Here is a tiny trained network, its code and every weight. The questions are about switching its units off for an input and a class, where a switched-off unit gives its printed mean instead of its output.

import numpy as np


def w(rows, s, z=0):
    codes = np.array(rows[::2]) - 128.0
    scale = np.full(codes.shape[1], s)
    scale[-1] = z or s
    return codes * scale


def f(y):
    return y / 2 * (1 + np.tanh(0.7978845608 * (y + 0.044715 * y**3)))


def log_softmax(a):
    a = a - a.max(-1, keepdims=True)
    return a - np.log(np.exp(a).sum(-1, keepdims=True))


def net(x, mask):
    res = np.array(x, float).reshape(1, 5) / 4 @ E
    y = f(res @ A[0][:, :-1].T + A[0][:, -1])
    res = res + np.where(mask, y, B[0][:, -1]) @ B[0][:, :-1]
    return log_softmax(res[-1] @ U[:, :-1].T + U[:, -1])


A, B = {}, {}
E = w([
[68,141,160,50,73,177,49,126,40,153,91,217],'x0',
[203,180,167,203,75,135,254,168,134,198,114,185],'x1',
[88,95,178,235,181,177,241,48,120,57,132,152],'x2',
[217,61,178,141,180,73,79,146,95,63,24,159],'x3',
[177,28,143,94,72,188,85,128,35,181,233,99],'x4',
],0.0086)
A[0] = w([
[68,110,159,194,136,210,178,65,137,118,146,144,73],'neuron 0',
[167,124,121,139,173,96,168,155,154,130,168,48,68],'neuron 1',
[166,30,117,71,148,212,126,108,86,170,181,138,108],'neuron 2',
[77,108,120,50,155,122,50,35,170,87,122,89,3],'neuron 3',
[174,199,192,159,149,140,124,159,137,211,173,203,111],'neuron 4',
[69,212,113,82,129,97,126,67,140,113,45,181,115],'neuron 5',
[91,115,93,144,110,102,109,74,117,103,145,2,130],'neuron 6',
[221,136,163,79,131,113,116,187,145,125,87,141,149],'neuron 7',
[108,187,37,92,114,147,109,138,200,221,188,125,149],'neuron 8',
[105,179,123,173,166,80,123,124,177,120,101,38,195],'neuron 9',
],0.0091,0.0038)
B[0] = w([
[207,54,154,110,251,118,61,48,98,156,100,52,254],'neuron 0',
[39,58,182,151,91,81,180,201,100,193,168,145,208],'neuron 1',
[220,101,209,133,40,228,143,207,206,182,113,83,252],'neuron 2',
[98,221,40,196,120,128,247,63,127,182,26,61,234],'neuron 3',
[80,255,89,170,149,91,184,116,102,161,119,88,201],'neuron 4',
[199,103,185,17,96,239,158,171,190,232,220,178,220],'neuron 5',
[154,117,136,168,129,185,224,172,80,213,89,113,214],'neuron 6',
[202,74,62,166,173,199,110,89,56,127,80,86,210],'neuron 7',
[169,17,55,186,236,164,69,145,123,125,56,76,253],'neuron 8',
[160,31,154,105,140,164,166,168,141,171,209,155,241],'neuron 9',
],0.0076,0.0096)
U = w([
[174,105,170,89,85,156,153,157,174,155,166,127,90],'0',
[130,182,105,190,99,117,202,81,110,155,82,120,165],'1',
[172,72,130,95,207,119,55,98,113,129,104,95,57],'2',
[149,73,123,138,182,157,90,123,109,108,94,136,245],'3',
[121,86,166,97,104,139,150,159,94,173,137,155,252],'4',
[133,118,100,142,123,110,127,127,81,118,174,178,109],'5',
[66,182,156,71,23,6,117,92,90,33,190,158,3],'6',
[79,184,125,153,101,79,91,152,66,94,169,187,3],'7',
],0.011,0.0043)

Each question gives the input, the list of numbers given to net, and the class t.
The units are the neurons (one row each of A and B). Each row of codes is followed by its name. A weight is (code - 128) times the scale printed after its matrix; where a second scale follows, it is the last column's (A, B and U).
mask holds one flag per neuron, in row order. A switched-off neuron (its flag False) gives its mean, the last column of its row in B, instead of its output. The means were averaged over made-up inputs and are rounded, as every weight is.
A unit's drop is (log p(t) with every unit on - log p(t) with that unit switched off) / (log p(t) with every unit on - log p(t) with every unit switched off).
The circuit of an input: a set's keep is (log p(t) with only the set's units on - log p(t) with every unit switched off) / (log p(t) with every unit on - log p(t) with every unit switched off). Starting from all 10 units, units are removed one at a time, each time the one whose removal leaves the highest keep (on an exact tie, the one counted first), for as long as the keep stays at least 0.8.
units of the circuit, in order: the units of the circuit, biggest drop first
unit that matters most: the unit with the biggest drop
k most important neurons: the k neurons with the biggest drops, biggest first
drop of u: that unit's drop, to one decimal
input [8,-5,-7,-8,0], class 3: units of the circuit, in order : [neuron 8; neuron 0]
input [-4,1,8,4,-7], class 2: 3 most important neurons : [neuron 0; neuron 2; neuron 6]
input [-8,3,6,4,5], class 4: units of the circuit, in order : [neuron 1]
input [8,-8,7,3,0], class 1: 2 most important neurons : [neuron 3; neuron 8]
input [8,8,7,2,3], class 1: 2 most important neurons : [neuron 4; neuron 8]
input [-2,4,5,3,-3], class 2: units of the circuit, in order : [neuron 0; neuron 3]
input [1,4,-4,-4,0], class 1: 2 most important neurons : [neuron 0; neuron 4]
input [-8,3,7,5,-7], class 4: units of the circuit, in order : [neuron 1; neuron 9]
input [0,-5,0,-1,-5], class 0: 3 most important neurons : [neuron 5; neuron 9; neuron 4]
input [-8,-1,-3,8,3], class 3: 3 most important neurons : [neuron 7; neuron 0; neuron 5]
input [-2,-6,4,2,3], class 1: units of the circuit, in order : [neuron 3; neuron 8]
input [-4,1,6,-6,5], class 2: 2 most important neurons : [neuron 0; neuron 5]
input [-6,2,-1,-5,0], class 4: units of the circuit, in order : [neuron 1; neuron 3; neuron 2]
input [-5,3,7,1,-6], class 2: units of the circuit, in order : [neuron 0]
input [-1,1,-4,-1,-6], class 0: 3 most important neurons : [neuron 5; neuron 0; neuron 9]
input [4,0,-1,-3,4], class 0: 3 most important neurons : [neuron 2; neuron 0; neuron 7]
input [0,5,0,5,-2], class 1: 2 most important neurons : [neuron 0; neuron 8]
input [-1,-8,5,-3,-8], class 0: 3 most important neurons : [neuron 5; neuron 9; neuron 4]
input [-8,-6,6,-1,4], class 4: 3 most important neurons : [neuron 1; neuron 6; neuron 8]
input [0,3,-7,-2,6], class 2: 2 most important neurons : [neuron 8; neuron 5]
input [1,-4,-8,-7,2], class 2: unit that matters most : neuron 8
input [-2,-6,-4,1,-7], class 0: drop of neuron 9 : 0.5
input [-8,-5,0,7,5], class 4: drop of neuron 0 : 0.1
input [-7,3,3,-7,-7], class 0: drop of neuron 9 : 0.6
